Below is a small trained network, with its code and all its weights. Each question gives an input and a class and asks what happens when units are switched off, that is, made to give their printed mean instead of their output.

import numpy as np


def w(rows, s, z=0):
    codes = np.array(rows[::2]) - 128.0
    scale = np.full(codes.shape[1], s)
    scale[-1] = z or s
    return codes * scale


def f(y):
    return y / 2 * (1 + np.tanh(0.7978845608 * (y + 0.044715 * y**3)))


def log_softmax(a):
    a = a - a.max(-1, keepdims=True)
    return a - np.log(np.exp(a).sum(-1, keepdims=True))


def net(x, mask):
    res = np.array(x, float).reshape(1, 3) / 4 @ E
    y = f(res @ A[0][:, :-1].T + A[0][:, -1])
    res = res + np.where(mask, y, B[0][:, -1]) @ B[0][:, :-1]
    return log_softmax(res[-1] @ U[:, :-1].T + U[:, -1])


A, B = {}, {}
E = w([
[219,58,137,39,108,157,152,102,100,157,184],'x0',
[186,99,4,235,132,132,62,139,172,153,150],'x1',
[162,70,147,88,89,67,100,255,185,121,62],'x2',
],0.014)
A[0] = w([
[68,132,48,233,150,101,70,124,173,108,108,140],'N0',
[46,150,57,167,161,114,153,71,159,105,210,212],'N1',
[231,107,79,120,177,142,118,122,132,230,151,40],'N2',
[136,139,153,97,159,177,210,2,64,114,227,203],'N3',
[164,136,159,103,156,216,199,10,109,111,231,253],'N4',
[133,192,117,185,226,121,108,58,95,115,169,254],'N5',
[155,142,77,188,205,160,117,112,117,176,175,175],'N6',
[2,198,162,138,149,88,139,123,137,94,13,229],'N7',
[182,50,169,67,25,53,124,227,193,92,30,193],'N8',
[34,171,201,122,128,129,155,126,167,51,64,205],'N9',
[18,204,221,113,164,111,142,159,108,85,70,229],'N10',
[100,166,99,223,169,98,79,155,190,135,94,119],'N11',
[126,83,211,10,159,222,166,102,54,147,153,183],'N12',
[83,127,59,177,125,115,68,177,173,72,57,90],'N13',
[12,180,168,148,176,109,144,171,66,88,57,218],'N14',
[49,228,144,206,108,140,96,95,165,76,90,180],'N15',
[98,164,92,208,158,192,90,132,208,116,118,159],'N16',
[158,143,130,163,134,171,118,121,90,169,142,208],'N17',
[193,22,78,155,72,177,113,124,93,202,185,32],'N18',
[136,116,152,22,120,111,209,125,121,167,123,102],'N19',
[170,85,113,145,150,179,96,132,188,200,133,146],'N20',
[189,73,127,202,72,126,73,194,173,171,144,116],'N21',
[132,62,111,143,161,110,75,130,126,56,99,96],'N22',
[147,153,151,178,183,144,159,122,116,102,173,244],'N23',
[203,17,82,186,101,182,44,124,136,162,229,52],'N24',
[132,103,154,189,103,28,93,185,253,107,27,141],'N25',
[185,88,136,60,68,98,129,114,147,108,136,82],'N26',
],0.0085,0.0054)
B[0] = w([
[161,159,154,205,42,152,128,144,91,198,86,217],'N0',
[131,60,125,184,100,128,183,170,59,169,156,215],'N1',
[104,139,122,87,155,13,181,145,134,91,145,175],'N2',
[87,183,178,152,148,194,120,64,141,124,145,245],'N3',
[57,169,204,165,131,194,87,31,90,86,147,244],'N4',
[110,87,137,197,134,124,176,130,40,201,151,229],'N5',
[84,106,127,134,119,135,157,166,76,121,152,200],'N6',
[105,126,81,96,220,53,118,110,125,37,184,237],'N7',
[170,118,146,42,99,156,117,175,238,140,53,253],'N8',
[142,141,86,85,140,90,126,137,152,64,187,213],'N9',
[108,91,85,79,132,70,101,161,141,2,199,233],'N10',
[78,150,139,186,111,208,100,86,160,175,9,202],'N11',
[119,188,239,148,75,184,78,91,150,149,127,221],'N12',
[100,150,156,155,143,176,77,86,175,161,36,191],'N13',
[114,108,94,110,179,77,172,114,106,27,184,224],'N14',
[164,58,97,172,160,126,190,180,87,152,145,226],'N15',
[153,76,160,170,78,205,141,159,82,216,138,199],'N16',
[88,150,159,144,141,66,188,154,96,132,114,167],'N17',
[135,130,93,75,213,28,113,137,124,51,176,189],'N18',
[125,133,175,117,42,175,90,155,201,208,51,181],'N19',
[67,156,136,130,204,100,115,65,122,95,138,170],'N20',
[59,192,119,109,146,134,83,88,139,65,113,190],'N21',
[103,133,138,73,160,163,119,85,121,127,95,144],'N22',
[142,114,147,178,134,99,177,86,96,119,101,180],'N23',
[129,84,74,139,227,48,152,165,130,79,152,208],'N24',
[65,213,121,167,149,127,46,110,202,104,7,217],'N25',
[236,86,85,61,96,141,145,210,168,115,170,167],'N26',
],0.0081,0.021)
U = w([
[91,119,118,158,167,77,150,89,73,76,225,251],'0',
[75,210,162,174,106,189,63,55,149,141,77,194],'1',
[116,127,51,79,167,54,94,144,180,80,100,62],'2',
[174,84,171,65,6,196,116,175,164,146,118,31],'3',
[123,83,109,198,108,160,164,160,69,217,89,49],'4',
],0.011,0.002)

Each question gives the input, the list of numbers given to net, and the class t.
The units are the neurons (one row each of A and B). Each row of codes is followed by its name. A weight is (code - 128) times the scale printed after its matrix; where a second scale follows, it is the last column's (A, B and U).
mask holds one flag per neuron, in row order. A switched-off neuron (its flag False) gives its mean, the last column of its row in B, instead of its output. The means were averaged over made-up inputs and are rounded, as every weight is.
A unit's drop is (log p(t) with every unit on - log p(t) with that unit switched off) / (log p(t) with every unit on - log p(t) with every unit switched off).
most important unit: the unit with the biggest drop
k most important neurons: the k neurons with the biggest drops, biggest first
drop of u: that unit's drop, to one decimal
input [-7,3,0], class 4: most important neuron -> (N15)
input [1,0,8], class 3: 2 most important neurons -> (N8, N7)
input [-5,0,0], class 0: 4 most important neurons -> (N8, N7, N14, N19)
input [-5,0,5], class 2: 4 most important neurons -> (N4, N12, N3, N7)
input [0,4,-1], class 4: 3 most important neurons -> (N7, N10, N14)
input [0,-7,3], class 2: 2 most important neurons -> (N10, N7)
input [-2,3,0], class 4: 3 most important neurons -> (N4, N3, N12)
input [-3,-8,1], class 2: 2 most important neurons -> (N5, N4)
input [1,-7,5], class 3: 4 most important neurons -> (N19, N12, N8, N24)
input [-8,-4,0], class 0: 2 most important neurons -> (N8, N14)
input [2,0,8], class 3: drop of N7 -> 0.6
input [-7,-1,4], class 2: drop of N1 -> 0.0
input [4,-1,1], class 3: drop of N25 -> 0.1
input [6,5,1], class 2: most important unit -> N5
